data =
[[-12  23  13 -24   5  11  11   5 -16  -9 -33  34  13  -1  -5  -8]
 [ -3  -4 -18 -69   1  13   9   5 -12   3  15  -4  -9  18   1   3]
 [ -1  -4  13  12  18  17   6  39  17 -19  16 -17 -76  -1  -5  37]
 [ 14  54  64 -58   1  22  22  32  -6  73 -43  19  63  58  -9   3]
 [ -1  -6 -10  -2   1   4   6   5  -6   3  15  -4  -9  -1   1   3]
 [ 10   5  13  10   1 -31   6   5  -6  12  17  -9 -17  -2  -5   3]
 [ 24  -6  13  -5   1  23  -1   5   4   3  18  -4  -9  -1  -5   3]
 [ -1  10  36  38  -6  13 -11  -1  -6  -5  15   0  -2 -12  -5 -21]
 [ 20  -4  13  -5   1  26  -5  15  -1   3  15  -4  -9  -1  -5   3]
 [ 32 -25   1  17 -55  20 -91 -62 -23 -13   2  -4  41   4 -19  41]
 [ -1  -4  13 -24   1 -10   7   5  -6   3  11  11 -15   4  -5  -7]]
The first entry of the largest entry's row: 14
Which number is the 3rd entry on the main diagonal?
A: 13
Which number is the bottom-left entry?
A: -1
The largest entry in the last column is 41
The top-right entry -> -8
The top-left entry is -12
Which number is the entry directly below the largest entry?
A: 3
Which number is the bottom-right entry?
A: -7
Which number is the third smallest entry?
A: -69
The entry directly below 37 is 3
The 5th entry, reading row by row is 5
Which number is the smallest entry?
A: -91
Which number is the entry just left of the largest entry?
A: -6
Which number is the entry directly above the largest entry?
A: -19
Which number is the 4th entry, reading row by row?
A: -24
Which number is the 2nd entry on the main diagonal?
A: -4
Which number is the 3rd-last entry, reading row by row?
A: 4
Which number is the 4th-last entry, reading row by row?
A: -15
Which number is the second smallest entry?
A: -76
The top entry of the column that holds the smallest entry is 11
The smallest entry in the last row -> -24
The largest entry in the last row: 13
Which number is the entry just right of -16?
A: -9
Which number is the 5th-last entry, reading row by row?
A: 11
Which number is the first entry of the smallest entry's row?
A: 32
The entry directly below -33: 15
Which number is the entry directly below -23?
A: -6
Which number is the entry just left of -69?
A: -18
The entry directly above the smallest entry -> -5
Which number is the third entry, reading row by row?
A: 13

Questions about the grid below.
1) What is the top-right entry?
2) What is the fifth entry from the end, reading row by row?
3) What is the 2nd entry on the diagonal from the top-right corner?
4) What is the entry directly above the largest entry?
5) What is the entry in the bottom-left corner?
6) What is the third entry, reading row by row?
7) What is the first entry in the row that holds the largest entry?
8) What is the entry in the bottom-right corner?
[[ 13   0 -13  59   2 -44 -25  23  27   7 -11  71  86 -24  23  71]
 [-17   8 -37  79   4 -13 -91  14   0  11 -60 -24 -59 -27 -20 -29]
 [-52 -37 -55  13  16  52 -85  15  14  26 -69 -29 -13   6  34   7]
 [-54 -38 -52  15  15  51 -89  14  13  26 -72 -28 -15   6  34   0]
 [-23  39  20  34  24  93  32  60 -10 -21 -22  51  10 -55 -46  29]
 [  2  32 -70 -44  13  23 -17  31  -1  50  65  64 -19 -59  20 -41]
 [ 25 -81  32  18   1 -12 -31  81   5 -58  35   5 -23 -16  11 -35]
 [-44  47  -1  49   4  60  39  60  19 -48 -20  36  35 -57 -29  38]
 [ 22  -6   1  50  14 -53 -23  27  22  28 -19  72  78 -23  26  74]
 [ -1  34 -73 -43  12  16 -16  41  -2  44  61  67 -16 -47  22 -49]]
1) 71
2) 67
3) -20
4) 51
5) -1
6) -13
7) -23
8) -49
